Below are the code and all the weights of a small trained network. Each question names an input and a class and asks about switching units off, where a switched-off unit gives its printed mean instead of its output.

import numpy as np


def w(rows, s, z=0):
    codes = np.array(rows[::2]) - 128.0
    scale = np.full(codes.shape[1], s)
    scale[-1] = z or s
    return codes * scale


def norm(h):
    return h / np.sqrt((h * h).mean(-1, keepdims=True) + 1e-5)


def f(y):
    return y / 2 * (1 + np.tanh(0.7978845608 * (y + 0.044715 * y**3)))


def log_softmax(a):
    a = a - a.max(-1, keepdims=True)
    return a - np.log(np.exp(a).sum(-1, keepdims=True))


def net(x, mask):
    res = np.array(x, float).reshape(1, 2) / 4 @ E
    u = 0
    for l in range(3):
        y = f(norm(res) @ A[l][:, :-1].T + A[l][:, -1])
        res = res + np.where(mask[u : u + 7], y, B[l][:, -1]) @ B[l][:, :-1]
        u += 7
    return log_softmax(norm(res)[-1] @ U[:, :-1].T + U[:, -1])


A, B = {}, {}
E = w([
[36,87,189,219,48,238],'x0',
[189,167,119,139,254,239],'x1',
],0.0074)
A[0] = w([
[107,131,125,255,55,48,170],'L0N1',
[142,227,158,84,236,189,100],'L0N2',
[207,196,135,22,92,102,81],'L0N3',
[110,154,83,193,53,49,150],'L0N4',
[242,176,51,43,165,38,79],'L0N5',
[5,82,103,173,69,216,5],'L0N6',
[51,109,34,115,98,52,64],'L0N7',
],0.005,0.0031)
B[0] = w([
[181,90,210,126,196,124,195],'L0N1',
[126,51,135,158,118,31,223],'L0N2',
[122,146,113,128,169,190,163],'L0N3',
[192,68,169,135,188,52,176],'L0N4',
[81,253,109,154,78,185,254],'L0N5',
[75,232,100,134,87,196,194],'L0N6',
[163,29,157,182,103,74,155],'L0N7',
],0.0065,0.0046)
A[1] = w([
[126,249,104,102,133,76,35],'L1N1',
[138,254,124,128,146,204,222],'L1N2',
[189,73,156,68,240,203,89],'L1N3',
[44,96,111,107,62,20,19],'L1N4',
[235,172,145,152,241,219,5],'L1N5',
[133,79,189,164,118,147,195],'L1N6',
[152,79,143,174,199,74,67],'L1N7',
],0.0073,0.0027)
B[1] = w([
[59,131,119,147,163,182,184],'L1N1',
[127,53,167,148,148,22,254],'L1N2',
[147,55,150,102,148,32,176],'L1N3',
[212,4,193,158,83,115,162],'L1N4',
[202,14,203,95,37,99,221],'L1N5',
[124,203,80,125,163,77,179],'L1N6',
[1,104,190,182,169,152,149],'L1N7',
],0.0063,0.0074)
A[2] = w([
[211,67,151,70,202,236,104],'L2N1',
[93,124,88,101,144,149,2],'L2N2',
[100,159,118,157,103,255,55],'L2N3',
[66,158,211,144,203,91,178],'L2N4',
[117,184,182,83,177,124,119],'L2N5',
[193,245,136,19,175,141,103],'L2N6',
[200,220,81,50,190,65,155],'L2N7',
],0.0086,0.0042)
B[2] = w([
[151,31,209,183,15,47,168],'L2N1',
[153,70,151,225,104,48,105],'L2N2',
[86,216,150,117,84,101,163],'L2N3',
[119,106,50,101,195,101,253],'L2N4',
[69,91,83,133,168,104,134],'L2N5',
[24,160,143,193,27,155,151],'L2N6',
[67,213,200,179,3,190,210],'L2N7',
],0.0082,0.006)
U = w([
[221,1,249,209,55,12,249],'0',
[23,202,177,229,39,175,255],'1',
[86,70,100,139,209,47,239],'2',
[243,147,58,68,98,237,1],'3',
[245,137,71,89,139,215,1],'4',
[196,117,66,72,168,255,1],'5',
[213,105,39,31,141,250,1],'6',
],0.0085,0.0056)

Each question gives the input, the list of numbers given to net, and the class t.
The units are the neurons (one row each of A and B). Each row of codes is followed by its name. A weight is (code - 128) times the scale printed after its matrix; where a second scale follows, it is the last column's (A, B and U).
mask holds one flag per neuron, layer by layer. A switched-off neuron (its flag False) gives its mean, the last column of its row in B, instead of its output. The means were averaged over made-up inputs and are rounded, as every weight is.
A unit's drop is (log p(t) with every unit on - log p(t) with that unit switched off) / (log p(t) with every unit on - log p(t) with every unit switched off).
The circuit of an input: a set's keep is (log p(t) with only the set's units on - log p(t) with every unit switched off) / (log p(t) with every unit on - log p(t) with every unit switched off). Starting from the 12 units with the biggest drops (on a tie, the unit counted first), units are removed one at a time, each time the one whose removal leaves the highest keep (on an exact tie, the one counted first), for as long as the keep stays at least 0.8.
circuit, biggest first: the units of the circuit, biggest drop first
k most important neurons: the k neurons with the biggest drops, biggest first
k most important neurons of layer l: the k neurons of layer l with the biggest drops, biggest first
drop when u is switched off: that unit's drop, to one decimal
input [-7,7], class 0: circuit, biggest first => (L2N1)
input [8,8], class 0: circuit, biggest first => (L0N5; L2N1)
input [1,-2], class 2: 2 most important neurons => (L0N1; L1N5)
input [-1,3], class 2: 3 most important neurons of layer 2 => (L2N7; L2N1; L2N4)
input [-6,5], class 1: 3 most important neurons => (L2N7; L0N5; L0N1)
input [-5,-4], class 1: 2 most important neurons of layer 0 => (L0N2; L0N5)
input [3,0], class 2: 3 most important neurons => (L1N2; L2N4; L2N7)
input [2,-3], class 2: 2 most important neurons => (L0N1; L1N5)
input [-3,2], class 2: 4 most important neurons => (L1N2; L1N1; L1N6; L2N4)
input [2,-2], class 2: 2 most important neurons => (L0N1; L2N4)
input [3,-2], class 2: 2 most important neurons of layer 2 => (L2N7; L2N4)
input [-5,5], class 0: 2 most important neurons => (L1N5; L1N2)
input [1,2], class 2: 2 most important neurons => (L0N2; L1N7)
input [-6,6], class 0: 3 most important neurons of layer 1 => (L1N5; L1N2; L1N6)
input [6,7], class 0: most important neuron => (L0N5)
input [-6,-5], class 1: 2 most important neurons of layer 0 => (L0N2; L0N5)
input [7,8], class 0: 2 most important neurons => (L0N5; L2N1)
input [1,1], class 2: drop when L1N5 is switched off => 0.4
input [-5,7], class 0: drop when L1N5 is switched off => 0.5
input [-6,8], class 0: most important neuron => (L1N5)
input [-1,0], class 2: drop when L1N2 is switched off => 1.0
